Below are the code and all the weights of a small trained network. Each question names an input and a class and asks about switching units off, where a switched-off unit gives its printed mean instead of its output.

import numpy as np


def w(rows, s, z=0):
    codes = np.array(rows[::2]) - 128.0
    scale = np.full(codes.shape[1], s)
    scale[-1] = z or s
    return codes * scale


def f(y):
    return y / 2 * (1 + np.tanh(0.7978845608 * (y + 0.044715 * y**3)))


def log_softmax(a):
    a = a - a.max(-1, keepdims=True)
    return a - np.log(np.exp(a).sum(-1, keepdims=True))


def net(x, mask):
    res = np.array(x, float).reshape(1, 6) / 4 @ E
    y = f(res @ A[0][:, :-1].T + A[0][:, -1])
    res = res + np.where(mask, y, B[0][:, -1]) @ B[0][:, :-1]
    return log_softmax(res[-1] @ U[:, :-1].T + U[:, -1])


A, B = {}, {}
E = w([
[131,137,124,135,141,139,134,121,113,121,127],'x0',
[173,204,224,101,88,130,218,114,184,106,171],'x1',
[113,167,71,70,126,88,114,224,99,74,218],'x2',
[139,129,116,246,64,60,177,191,110,63,64],'x3',
[128,131,125,125,123,139,133,147,132,136,120],'x4',
[52,176,148,81,31,170,49,107,123,73,90],'x5',
],0.011)
A[0] = w([
[102,86,71,134,156,135,87,121,100,128,98,131],'neuron 0',
[111,170,90,156,131,141,149,133,91,120,179,155],'neuron 1',
[180,135,122,155,91,117,133,167,76,76,82,124],'neuron 2',
[118,165,84,119,131,112,112,169,114,127,164,96],'neuron 3',
[111,150,93,161,99,65,166,148,104,96,90,117],'neuron 4',
[128,65,88,130,129,131,79,162,118,166,89,73],'neuron 5',
[105,100,146,125,87,161,137,93,124,144,90,104],'neuron 6',
[110,75,57,123,160,140,80,142,101,126,87,154],'neuron 7',
[152,99,161,159,124,151,120,92,164,184,62,135],'neuron 8',
[119,84,161,174,148,172,115,83,164,170,9,161],'neuron 9',
[179,162,204,121,87,129,178,83,145,142,114,135],'neuron 10',
[139,125,86,104,118,117,119,183,102,82,205,182],'neuron 11',
[110,144,107,65,154,165,113,98,152,182,130,80],'neuron 12',
[105,50,116,153,128,128,106,118,109,127,107,135],'neuron 13',
[121,123,144,75,161,170,103,89,114,158,143,124],'neuron 14',
[143,103,96,127,138,107,72,163,78,126,86,145],'neuron 15',
[161,201,158,106,123,108,183,139,163,85,168,135],'neuron 16',
[103,125,123,84,163,157,101,121,121,175,175,62],'neuron 17',
[85,103,121,133,143,142,121,148,96,149,113,85],'neuron 18',
[74,172,132,114,65,159,69,109,115,88,97,28],'neuron 19',
[172,100,112,156,169,86,174,164,131,167,150,43],'neuron 20',
[112,153,110,129,120,156,112,152,148,90,138,57],'neuron 21',
[132,107,133,145,98,100,126,168,117,96,118,95],'neuron 22',
[145,183,175,121,112,124,168,144,196,109,144,113],'neuron 23',
[93,121,105,94,133,108,116,199,109,76,194,157],'neuron 24',
[93,62,86,157,157,119,78,133,86,129,110,145],'neuron 25',
[157,88,125,162,128,165,124,69,144,129,70,193],'neuron 26',
[108,119,115,182,95,86,155,144,105,92,122,121],'neuron 27',
[134,146,138,69,147,154,132,121,167,151,145,105],'neuron 28',
[125,131,115,126,113,113,88,185,107,110,173,165],'neuron 29',
[168,62,105,145,165,103,179,138,112,152,143,86],'neuron 30',
[150,135,151,163,95,116,158,167,134,80,99,92],'neuron 31',
[104,104,143,187,106,92,153,126,134,109,63,116],'neuron 32',
[156,105,100,119,133,127,105,125,127,136,95,96],'neuron 33',
[121,153,89,118,124,101,103,167,107,109,183,167],'neuron 34',
[86,179,140,106,81,151,63,111,112,82,85,13],'neuron 35',
[184,121,117,147,186,125,126,140,159,184,160,2],'neuron 36',
],0.015,0.0034)
B[0] = w([
[117,128,213,45,75,169,180,166,73,81,140,204],'neuron 0',
[107,162,79,166,144,134,162,115,117,160,101,161],'neuron 1',
[180,71,67,92,72,126,125,120,159,187,222,217],'neuron 2',
[81,165,70,182,172,68,166,101,120,166,122,179],'neuron 3',
[194,99,79,108,64,198,91,107,144,191,206,223],'neuron 4',
[126,147,197,79,93,127,141,153,83,95,116,197],'neuron 5',
[114,127,88,190,255,117,145,123,149,154,113,177],'neuron 6',
[143,170,203,39,48,125,177,140,87,43,122,219],'neuron 7',
[87,164,75,207,143,41,176,50,95,187,90,215],'neuron 8',
[51,191,78,194,175,56,181,59,64,219,75,254],'neuron 9',
[54,209,210,75,80,116,187,128,98,23,106,215],'neuron 10',
[64,186,68,166,182,51,183,113,59,169,91,213],'neuron 11',
[206,107,84,84,90,198,123,78,131,173,199,192],'neuron 12',
[118,172,195,109,101,95,182,156,129,98,142,189],'neuron 13',
[199,93,57,93,66,189,116,95,142,213,209,194],'neuron 14',
[124,129,185,69,94,126,163,149,84,39,107,200],'neuron 15',
[68,156,245,101,42,105,193,137,77,16,100,211],'neuron 16',
[216,97,63,85,78,164,138,127,176,211,219,190],'neuron 17',
[146,122,140,90,107,126,138,142,99,65,138,160],'neuron 18',
[136,51,177,219,220,185,24,207,218,82,6,228],'neuron 19',
[161,54,151,194,250,159,51,217,192,77,48,202],'neuron 20',
[106,120,106,140,167,141,92,143,137,139,124,158],'neuron 21',
[171,89,100,108,95,144,144,101,140,152,165,184],'neuron 22',
[123,146,206,90,47,136,173,177,67,46,106,202],'neuron 23',
[68,202,67,201,197,61,150,58,115,207,94,217],'neuron 24',
[127,167,175,62,43,151,190,138,115,7,119,221],'neuron 25',
[74,181,87,204,188,68,148,59,115,206,111,211],'neuron 26',
[201,104,67,78,78,169,100,103,137,181,171,214],'neuron 27',
[210,135,107,76,74,203,102,83,109,154,182,176],'neuron 28',
[56,165,72,194,193,128,184,86,90,161,96,190],'neuron 29',
[121,55,134,194,190,173,74,188,193,87,17,203],'neuron 30',
[178,86,93,80,59,199,100,72,133,139,191,208],'neuron 31',
[218,113,39,77,105,197,139,95,169,204,196,222],'neuron 32',
[115,139,153,93,135,113,152,138,124,93,137,152],'neuron 33',
[84,178,43,186,130,99,161,95,135,194,120,196],'neuron 34',
[117,31,119,161,213,136,45,247,208,79,19,222],'neuron 35',
[162,37,134,199,187,151,29,199,187,71,60,189],'neuron 36',
],0.0081,0.02)
U = w([
[68,218,78,202,165,49,189,73,47,194,135,254],'0',
[108,203,216,72,47,128,201,151,58,26,152,121],'1',
[227,89,60,87,70,188,111,83,120,205,249,82],'2',
[137,37,134,202,197,153,51,209,164,75,58,70],'3',
],0.012,0.0041)

Each question gives the input, the list of numbers given to net, and the class t.
The units are the neurons (one row each of A and B). Each row of codes is followed by its name. A weight is (code - 128) times the scale printed after its matrix; where a second scale follows, it is the last column's (A, B and U).
mask holds one flag per neuron, in row order. A switched-off neuron (its flag False) gives its mean, the last column of its row in B, instead of its output. The means were averaged over made-up inputs and are rounded, as every weight is.
A unit's drop is (log p(t) with every unit on - log p(t) with that unit switched off) / (log p(t) with every unit on - log p(t) with every unit switched off).
The circuit of an input: a set's keep is (log p(t) with only the set's units on - log p(t) with every unit switched off) / (log p(t) with every unit on - log p(t) with every unit switched off). Starting from the 12 units with the biggest drops (on a tie, the unit counted first), units are removed one at a time, each time the one whose removal leaves the highest keep (on an exact tie, the one counted first), for as long as the keep stays at least 0.8.
units of the circuit, in order: the units of the circuit, biggest drop first
unit that matters most: the unit with the biggest drop
k most important neurons: the k neurons with the biggest drops, biggest first
drop of u: that unit's drop, to one decimal
input [-2,6,-5,-5,6,-7], class 3: units of the circuit, in order -> [neuron 36]
input [-8,-6,6,-5,1,1], class 0: 3 most important neurons -> [neuron 24; neuron 11; neuron 34]
input [-1,-7,-6,-7,5,6], class 1: 4 most important neurons -> [neuron 7; neuron 0; neuron 25; neuron 32]
input [-8,5,-7,-6,7,7], class 0: 2 most important neurons -> [neuron 9; neuron 8]
input [-8,-5,7,-6,-4,-5], class 0: 2 most important neurons -> [neuron 11; neuron 24]
input [0,-8,8,-7,8,-8], class 0: 3 most important neurons -> [neuron 24; neuron 11; neuron 34]
input [4,8,-7,-8,-3,1], class 1: 4 most important neurons -> [neuron 10; neuron 23; neuron 16; neuron 32]
input [0,-3,-4,6,1,-8], class 3: 2 most important neurons -> [neuron 20; neuron 30]
input [6,4,4,5,7,3], class 2: 2 most important neurons -> [neuron 9; neuron 31]
input [6,-4,8,-8,5,4], class 0: 2 most important neurons -> [neuron 24; neuron 11]
input [-6,-4,-5,-5,-1,7], class 3: 2 most important neurons -> [neuron 19; neuron 35]
input [2,6,3,-5,-6,-7], class 3: 2 most important neurons -> [neuron 36; neuron 20]
input [-7,-4,1,1,-2,4], class 1: 2 most important neurons -> [neuron 20; neuron 30]
input [5,3,7,8,-1,4], class 2: units of the circuit, in order -> [neuron 27]
input [8,-7,-4,1,-7,7], class 1: 3 most important neurons -> [neuron 7; neuron 25; neuron 0]
input [-7,-4,-2,-3,3,5], class 3: 4 most important neurons -> [neuron 19; neuron 35; neuron 10; neuron 16]
input [-8,-5,0,-5,-6,0], class 1: 2 most important neurons -> [neuron 7; neuron 32]
input [2,-1,-3,0,-8,4], class 3: drop of neuron 35 -> 0.3
input [-2,-7,-1,-7,3,-4], class 1: drop of neuron 4 -> 0.2
input [-8,-7,8,-7,-6,-1], class 0: drop of neuron 24 -> 2.6
input [-5,5,8,7,4,3], class 0: drop of neuron 11 -> 0.9
input [7,-3,5,8,8,-7], class 2: unit that matters most -> neuron 4
